Below are the code and all the weights of a small trained network. Each question names an input and a class and asks about switching units off, where a switched-off unit gives its printed mean instead of its output.

import numpy as np


def w(rows, s, z=0):
    codes = np.array(rows[::2]) - 128.0
    scale = np.full(codes.shape[1], s)
    scale[-1] = z or s
    return codes * scale


def norm(h):
    return h / np.sqrt((h * h).mean(-1, keepdims=True) + 1e-5)


def f(y):
    return y / 2 * (1 + np.tanh(0.7978845608 * (y + 0.044715 * y**3)))


def log_softmax(a):
    a = a - a.max(-1, keepdims=True)
    return a - np.log(np.exp(a).sum(-1, keepdims=True))


def net(x, mask):
    res = np.array(x, float).reshape(1, 2) / 4 @ E
    u = 0
    for l in range(2):
        y = f(norm(res) @ A[l][:, :-1].T + A[l][:, -1])
        res = res + np.where(mask[u : u + 12], y, B[l][:, -1]) @ B[l][:, :-1]
        u += 12
    return log_softmax(norm(res)[-1] @ U[:, :-1].T + U[:, -1])


A, B = {}, {}
E = w([
[171,139,172,46,206,254,51,148,175,102,62],'x0',
[87,126,202,145,151,49,153,72,200,105,219],'x1',
],0.0059)
A[0] = w([
[131,130,84,111,130,145,185,67,138,111,151,3],'L0N1',
[178,79,116,99,93,254,100,123,72,124,47,182],'L0N2',
[101,133,133,180,101,50,58,134,116,119,94,9],'L0N3',
[123,219,130,124,211,151,65,151,158,133,119,33],'L0N4',
[162,119,150,111,169,177,117,132,171,135,111,127],'L0N5',
[101,113,164,131,150,38,138,23,154,174,245,163],'L0N6',
[135,131,99,173,133,142,167,144,67,180,53,100],'L0N7',
[122,100,120,84,185,82,42,196,161,117,94,238],'L0N8',
[32,97,182,153,193,59,145,67,119,84,217,137],'L0N9',
[165,123,159,124,151,105,13,93,188,105,186,163],'L0N10',
[113,65,134,117,180,116,134,171,139,218,129,155],'L0N11',
[192,108,209,135,147,171,66,125,139,127,99,179],'L0N12',
],0.0079,0.0014)
B[0] = w([
[134,106,158,174,121,221,120,148,109,175,132,130],'L0N1',
[110,253,137,139,119,153,153,169,169,118,157,207],'L0N2',
[55,149,154,122,225,193,82,163,127,139,181,144],'L0N3',
[149,108,154,164,164,184,70,166,98,175,173,165],'L0N4',
[33,91,217,182,181,150,100,102,120,119,137,166],'L0N5',
[125,138,94,116,19,141,160,83,172,68,147,247],'L0N6',
[214,131,81,97,147,92,154,52,136,74,127,169],'L0N7',
[100,75,144,154,99,92,222,115,67,177,93,160],'L0N8',
[135,138,60,116,94,174,33,134,162,96,49,235],'L0N9',
[195,86,88,169,137,116,153,91,67,144,131,178],'L0N10',
[104,124,81,110,131,142,122,125,131,140,117,129],'L0N11',
[38,119,138,136,145,54,76,136,82,158,177,177],'L0N12',
],0.0079,0.014)
A[1] = w([
[2,160,132,153,129,139,117,159,156,128,138,109],'L1N1',
[127,170,207,140,159,162,112,178,83,132,118,67],'L1N2',
[32,164,170,164,78,163,60,172,156,91,121,127],'L1N3',
[71,162,154,14,150,79,140,148,117,169,117,43],'L1N4',
[129,25,129,95,204,51,201,124,45,178,138,64],'L1N5',
[109,165,165,123,195,136,73,196,158,253,127,97],'L1N6',
[29,41,63,188,106,120,96,81,177,113,137,254],'L1N7',
[163,160,69,133,113,117,172,153,137,140,204,244],'L1N8',
[175,67,90,109,121,153,42,66,102,136,73,38],'L1N9',
[77,142,191,102,210,171,164,213,97,238,131,112],'L1N10',
[45,55,163,214,112,91,117,88,95,137,171,190],'L1N11',
[74,118,143,164,186,173,100,177,112,131,191,122],'L1N12',
],0.0087,0.0015)
B[1] = w([
[157,70,87,111,94,112,116,104,161,159,122,181],'L1N1',
[167,74,141,104,95,97,115,81,102,122,173,172],'L1N2',
[104,47,136,130,135,88,62,150,190,167,106,217],'L1N3',
[148,77,146,113,181,95,149,101,140,144,118,133],'L1N4',
[141,44,172,127,52,128,67,142,230,168,67,154],'L1N5',
[156,90,83,112,56,100,148,170,82,215,189,180],'L1N6',
[164,160,169,99,183,118,147,143,80,147,125,245],'L1N7',
[90,143,172,146,173,196,143,136,79,95,154,185],'L1N8',
[71,139,131,153,184,81,173,213,128,187,159,174],'L1N9',
[231,56,199,2,71,117,108,97,27,146,173,195],'L1N10',
[95,244,99,127,171,137,170,168,180,112,95,186],'L1N11',
[143,165,88,100,78,92,88,117,98,111,185,180],'L1N12',
],0.0087,0.012)
U = w([
[138,106,210,94,144,150,128,130,218,142,58,3],'0',
[150,105,139,104,174,127,121,74,164,117,106,28],'1',
[104,136,49,132,46,115,68,128,204,61,92,181],'2',
[79,184,127,163,212,77,81,187,150,162,108,127],'3',
[122,114,166,99,141,132,131,91,164,117,117,20],'4',
[157,5,162,182,113,175,146,133,114,116,120,109],'5',
[144,227,108,157,144,191,157,128,79,46,159,186],'6',
[174,81,176,74,92,117,74,152,70,194,206,166],'7',
],0.015,0.0056)

Each question gives the input, the list of numbers given to net, and the class t.
The units are the neurons (one row each of A and B). Each row of codes is followed by its name. A weight is (code - 128) times the scale printed after its matrix; where a second scale follows, it is the last column's (A, B and U).
mask holds one flag per neuron, layer by layer. A switched-off neuron (its flag False) gives its mean, the last column of its row in B, instead of its output. The means were averaged over made-up inputs and are rounded, as every weight is.
A unit's drop is (log p(t) with every unit on - log p(t) with that unit switched off) / (log p(t) with every unit on - log p(t) with every unit switched off).
most important unit: the unit with the biggest drop
top k neurons: the k neurons with the biggest drops, biggest first
top k neurons in layer l: the k neurons of layer l with the biggest drops, biggest first
drop when u is switched off: that unit's drop, to one decimal
input [-5,-3], class 5: most important unit => L0N2
input [-6,-6], class 6: top 2 neurons => (L0N8 L1N3)
input [-8,-5], class 5: top 4 neurons => (L0N2 L0N6 L1N5 L0N9)
input [-2,-2], class 6: top 2 neurons => (L0N8 L0N9)
input [6,6], class 3: top 2 neurons in layer 0 => (L0N10 L0N2)
input [5,5], class 3: top 2 neurons => (L1N11 L0N10)
input [3,7], class 3: top 4 neurons in layer 1 => (L1N9 L1N10 L1N7 L1N1)
input [2,4], class 3: top 2 neurons => (L1N9 L0N9)
input [1,-6], class 6: top 2 neurons in layer 0 => (L0N7 L0N9)
input [-6,-4], class 5: top 2 neurons in layer 1 => (L1N5 L1N10)
input [-8,-7], class 5: top 2 neurons in layer 1 => (L1N5 L1N11)
input [-3,-1], class 6: top 2 neurons => (L0N9 L0N5)
input [2,7], class 2: top 2 neurons => (L0N6 L0N9)
input [0,-8], class 6: most important unit => L0N7
input [-4,-2], class 6: drop when L0N9 is switched off => 0.2
input [4,8], class 3: drop when L1N9 is switched off => 0.3
